Here is a tiny trained network, its code and every weight. The questions are about switching its units off for an input and a class, where a switched-off unit gives its printed mean instead of its output.

import numpy as np


def w(rows, s, z=0):
    codes = np.array(rows[::2]) - 128.0
    scale = np.full(codes.shape[1], s)
    scale[-1] = z or s
    return codes * scale


def f(y):
    return np.maximum(y, 0)


def log_softmax(a):
    a = a - a.max(-1, keepdims=True)
    return a - np.log(np.exp(a).sum(-1, keepdims=True))


def net(x, mask):
    res = np.array(x, float).reshape(1, 5) / 4 @ E
    y = f(res @ A[0][:, :-1].T + A[0][:, -1])
    res = res + np.where(mask, y, B[0][:, -1]) @ B[0][:, :-1]
    return log_softmax(res[-1] @ U[:, :-1].T + U[:, -1])


A, B = {}, {}
E = w([
[122,152,178,119,142,146],'x0',
[225,119,137,1,153,77],'x1',
[6,79,84,23,195,191],'x2',
[117,239,58,91,65,171],'x3',
[88,212,68,160,204,27],'x4',
],0.0081)
A[0] = w([
[157,150,127,114,129,140,135],'n1',
[62,109,102,54,182,129,90],'n2',
[53,140,117,230,128,127,160],'n3',
[30,109,112,142,156,173,98],'n4',
[105,49,173,181,196,80,99],'n5',
[215,136,136,193,99,97,70],'n6',
[235,139,137,28,154,59,62],'n7',
[137,37,173,172,230,116,113],'n8',
[123,115,112,37,165,124,104],'n9',
[120,104,145,114,149,146,50],'n10',
[95,119,148,177,88,169,128],'n11',
[126,118,178,142,174,101,72],'n12',
[140,161,143,218,100,125,105],'n13',
[63,90,93,99,159,175,31],'n14',
[80,187,110,146,59,155,106],'n15',
[202,188,170,171,83,85,54],'n16',
[149,121,106,79,99,90,193],'n17',
[207,152,123,30,165,71,77],'n18',
[89,119,174,83,79,143,68],'n19',
[64,215,101,146,232,22,31],'n20',
[85,130,206,121,148,92,54],'n21',
[159,236,72,73,90,180,143],'n22',
[85,165,149,111,151,98,89],'n23',
[144,58,161,99,35,222,82],'n24',
[125,105,90,141,133,158,145],'n25',
[79,131,129,246,135,167,130],'n26',
[97,211,101,92,89,173,2],'n27',
],0.011,0.0021)
B[0] = w([
[115,127,125,132,134,125,151],'n1',
[151,218,131,114,105,109,217],'n2',
[91,90,183,101,151,179,225],'n3',
[122,213,162,102,118,126,211],'n4',
[93,83,80,134,99,60,203],'n5',
[156,224,111,123,118,114,212],'n6',
[48,143,166,93,138,182,235],'n7',
[109,70,75,145,81,53,211],'n8',
[122,201,148,119,126,125,202],'n9',
[129,140,115,142,131,128,149],'n10',
[110,124,140,108,165,179,196],'n11',
[123,112,118,142,112,108,158],'n12',
[115,189,150,105,133,133,206],'n13',
[148,203,138,131,126,106,201],'n14',
[92,59,117,117,104,85,206],'n15',
[161,213,116,106,121,89,217],'n16',
[109,100,154,123,151,132,175],'n17',
[67,76,180,133,151,183,222],'n18',
[148,139,121,149,136,137,169],'n19',
[252,81,113,173,149,203,246],'n20',
[116,115,117,117,124,131,151],'n21',
[95,48,78,149,94,58,232],'n22',
[163,121,139,140,130,122,160],'n23',
[222,92,107,172,171,176,255],'n24',
[128,141,148,121,150,132,157],'n25',
[60,118,160,87,144,167,227],'n26',
[104,94,97,144,112,49,199],'n27',
],0.019,0.011)
U = w([
[39,109,193,75,189,204,254],'0',
[145,236,141,87,141,101,44],'1',
[89,44,67,134,111,57,104],'2',
[254,67,116,170,206,224,127],'3',
],0.0097,0.003)

Each question gives the input, the list of numbers given to net, and the class t.
The units are the neurons (one row each of A and B). Each row of codes is followed by its name. A weight is (code - 128) times the scale printed after its matrix; where a second scale follows, it is the last column's (A, B and U).
mask holds one flag per neuron, in row order. A switched-off neuron (its flag False) gives its mean, the last column of its row in B, instead of its output. The means were averaged over made-up inputs and are rounded, as every weight is.
A unit's drop is (log p(t) with every unit on - log p(t) with that unit switched off) / (log p(t) with every unit on - log p(t) with every unit switched off).
The circuit of an input: a set's keep is (log p(t) with only the set's units on - log p(t) with every unit switched off) / (log p(t) with every unit on - log p(t) with every unit switched off). Starting from the 12 units with the biggest drops (on a tie, the unit counted first), units are removed one at a time, each time the one whose removal leaves the highest keep (on an exact tie, the one counted first), for as long as the keep stays at least 0.8.
circuit, biggest first: the units of the circuit, biggest drop first
most important unit: the unit with the biggest drop
k most important neurons: the k neurons with the biggest drops, biggest first
drop of u: that unit's drop, to one decimal
input [-4,6,-2,6,3], class 0: most important unit -> n7
input [-7,-1,0,-7,-8], class 3: 4 most important neurons -> (n24, n22, n27, n15)
input [8,-3,-6,7,5], class 2: 3 most important neurons -> (n22, n15, n27)
input [-2,5,-2,7,-6], class 2: 2 most important neurons -> (n22, n20)
input [-1,-5,-6,-2,0], class 1: 4 most important neurons -> (n6, n16, n18, n7)
input [7,7,-6,-7,7], class 0: 2 most important neurons -> (n7, n18)
input [7,-4,4,-8,-7], class 2: 2 most important neurons -> (n8, n5)
input [-5,3,7,1,-7], class 1: 2 most important neurons -> (n20, n2)
input [3,-3,7,6,2], class 1: 3 most important neurons -> (n4, n2, n14)
input [-5,-1,0,-3,3], class 2: 4 most important neurons -> (n24, n5, n8, n11)
input [5,-6,4,-7,6], class 2: 2 most important neurons -> (n8, n5)
input [-3,-3,-8,-8,-2], class 1: 2 most important neurons -> (n6, n16)
input [-5,6,-3,-7,8], class 3: 4 most important neurons -> (n20, n22, n27, n15)
input [-4,4,1,-2,-8], class 3: circuit, biggest first -> (n24)
input [4,-6,-5,1,6], class 0: 3 most important neurons -> (n26, n24, n3)
input [-5,2,4,4,-3], class 1: drop of n15 -> 0.2
input [-7,7,-7,3,-4], class 0: drop of n18 -> 2.2
input [3,-2,2,-2,-3], class 3: drop of n15 -> 0.1
